[[-0.51 -1.02  3.93  0.10]
 [-0.43  0.12 -0.19 -0.24]
 [ 1.25 -0.38 -1.20  1.07]
 [ 0.64 -0.63  0.81  0.83]]
->
[[-0.51 -1.02]
 [-0.43  0.12]
 [ 1.25 -0.38]]

[[-2.60  0.70  1.11  2.44  4.40]
 [-2.47 -4.25 -1.90 -1.77  2.02]
 [-2.59 -0.68  1.96 -4.63 -0.20]
 [-2.99 -3.90 -1.11 -2.37  1.71]
 [-2.65 -0.29  2.85 -5.08  0.18]]
->
[[-2.60  0.70]
 [-2.47 -4.25]
 [-2.59 -0.68]]

[[-0.06 -2.52 -1.33 -1.47 -0.29]
 [-0.23  2.64 -1.24  0.87 -0.09]
 [ 0.74  3.63 -0.92 -0.66 -0.26]
 [ 0.75  2.41  1.46 -0.68  0.06]
 [ 0.20 -4.44 -2.44 -0.39  0.13]]
->
[[-0.06 -2.52]
 [-0.23  2.64]
 [ 0.74  3.63]]

[[-0.65  1.86  0.57  4.84]
 [ 3.57 -2.10 -2.09 -4.95]
 [-2.53  5.30 -1.53  1.76]]
->
[[-0.65  1.86]
 [ 3.57 -2.10]
 [-2.53  5.30]]

[[-0.64  0.79 -0.18  1.09  0.20]
 [-3.56  2.84 -0.66  4.46  2.08]
 [-1.93  0.69 -0.29  2.86  1.26]]
->
[[-0.64  0.79]
 [-3.56  2.84]
 [-1.93  0.69]]

[[-3.59 -3.09 -3.66  2.86]
 [-3.78  0.76 -2.91  2.51]
 [-4.45  3.13  0.42 -2.33]
 [ 4.80 -0.08  1.13 -5.21]]
->
[[-3.59 -3.09]
 [-3.78  0.76]
 [-4.45  3.13]]

[[ 4.39 -2.33]
 [ 0.82  1.10]
 [ 3.45  1.37]
 [ 3.33 -2.59]]
->
[[ 4.39 -2.33]
 [ 0.82  1.10]
 [ 3.45  1.37]]

[[ 3.18 -3.37 -2.94]
 [-3.24  3.21  3.01]
 [-3.91  3.87  3.64]]
->
[[ 3.18 -3.37]
 [-3.24  3.21]
 [-3.91  3.87]]
---
[[-1.66 -4.31 -0.68 -3.00 -2.26 -4.57 -0.78  0.87]
 [ 0.05  1.69 -1.59  1.90  1.73  1.43  1.88  1.69]
 [-0.01 -0.63 -0.03 -0.40 -0.24 -0.63 -0.08  0.17]
 [ 1.06  2.67 -0.73  2.43  2.15  2.64  1.63  0.95]
 [ 4.53  2.06  1.35  2.04  2.50  2.71  1.02  0.40]
 [-2.38  0.11 -4.05  1.33  1.30 -0.79  2.98  3.81]
 [-0.43 -0.89  3.00 -2.16 -2.51 -0.43 -3.31 -3.88]]
->
[[ 0.05  1.69 -1.59  1.90  1.73  1.43  1.88  1.69]
 [ 1.06  2.67 -0.73  2.43  2.15  2.64  1.63  0.95]
 [-2.38  0.11 -4.05  1.33  1.30 -0.79  2.98  3.81]]

[[ 4.10 -1.02 -2.47  0.11 -1.47 -1.93]
 [-0.25  0.69 -0.71  1.16  0.01  0.34]
 [-2.97 -4.20  0.46 -3.94 -3.51  1.91]
 [-1.89 -1.83  0.14 -1.76 -1.89  1.63]
 [ 2.44 -1.90 -1.64 -1.17 -2.07 -1.14]
 [ 5.02 -1.07 -3.00  0.51 -1.48 -2.72]
 [-4.81  1.00  2.69 -0.48  1.27  2.63]
 [-1.21 -1.90 -0.93 -1.07 -2.28  1.16]
 [ 0.50  3.11  1.10  1.94  2.95 -0.44]]
->
[[-0.25  0.69 -0.71  1.16  0.01  0.34]
 [-1.89 -1.83  0.14 -1.76 -1.89  1.63]
 [ 5.02 -1.07 -3.00  0.51 -1.48 -2.72]
 [-1.21 -1.90 -0.93 -1.07 -2.28  1.16]]

[[-1.23  5.08  0.30 -0.04]
 [ 1.50 -3.01  2.80  2.85]
 [ 4.50  0.53  2.19  1.43]
 [-0.74  4.39  2.70  0.55]
 [ 1.20 -0.23 -3.59  3.64]
 [ 2.92  1.36 -3.00  2.84]]
->
[[ 1.50 -3.01  2.80  2.85]
 [-0.74  4.39  2.70  0.55]
 [ 2.92  1.36 -3.00  2.84]]

[[ 0.18  0.17  3.57 -0.64  0.93  0.40  0.19  1.94]
 [ 0.49 -2.06  4.32 -2.22  0.76 -0.63 -1.08  2.70]
 [-0.96 -0.68  3.28 -0.78  1.05 -1.25 -1.00  1.24]
 [ 0.26 -1.00  3.25 -2.14 -0.17  0.09  0.06  2.82]
 [ 1.26 -1.01  4.88 -1.49  1.25  0.15  0.03  3.37]
 [-0.73 -0.19  3.97 -0.14  1.86 -1.60 -0.40  2.17]]
->
[[ 0.49 -2.06  4.32 -2.22  0.76 -0.63 -1.08  2.70]
 [ 0.26 -1.00  3.25 -2.14 -0.17  0.09  0.06  2.82]
 [-0.73 -0.19  3.97 -0.14  1.86 -1.60 -0.40  2.17]]

[[-0.19  0.00 -0.32 -0.39 -0.04 -0.17 -0.14 -0.21 -0.55]
 [-0.32 -0.26 -0.64 -1.22 -0.11  0.14  0.45 -2.02 -1.02]
 [ 0.59  0.03  0.33  0.76  0.14  0.38 -0.03  0.36  0.55]
 [ 0.98  0.68  2.04  3.77  0.31 -0.33 -1.00  3.89  3.34]]
->
[[-0.32 -0.26 -0.64 -1.22 -0.11  0.14  0.45 -2.02 -1.02]
 [ 0.98  0.68  2.04  3.77  0.31 -0.33 -1.00  3.89  3.34]]

[[-0.12 -0.16 -0.27 -0.02  0.43]
 [-3.01  2.93 -0.06 -3.90  2.89]
 [ 0.30 -0.29 -0.08  1.47  1.97]
 [-0.18  0.01 -0.02 -0.05  0.09]
 [-1.75 -0.27 -2.12 -1.77  1.13]
 [-0.69 -1.14 -0.82 -2.77  0.44]
 [ 0.04 -0.31 -0.42 -0.09  0.53]]
->
[[-3.01  2.93 -0.06 -3.90  2.89]
 [-0.18  0.01 -0.02 -0.05  0.09]
 [-0.69 -1.14 -0.82 -2.77  0.44]]

[[-0.25  1.72 -1.54 -2.54]
 [-0.60 -1.63 -4.33  1.39]
 [ 0.42  3.74 -1.54 -0.32]
 [ 0.05 -0.90  5.23  0.37]
 [-0.28 -4.22 -2.85 -3.70]
 [-0.68 -0.90 -2.83  1.82]]
->
[[-0.60 -1.63 -4.33  1.39]
 [ 0.05 -0.90  5.23  0.37]
 [-0.68 -0.90 -2.83  1.82]]
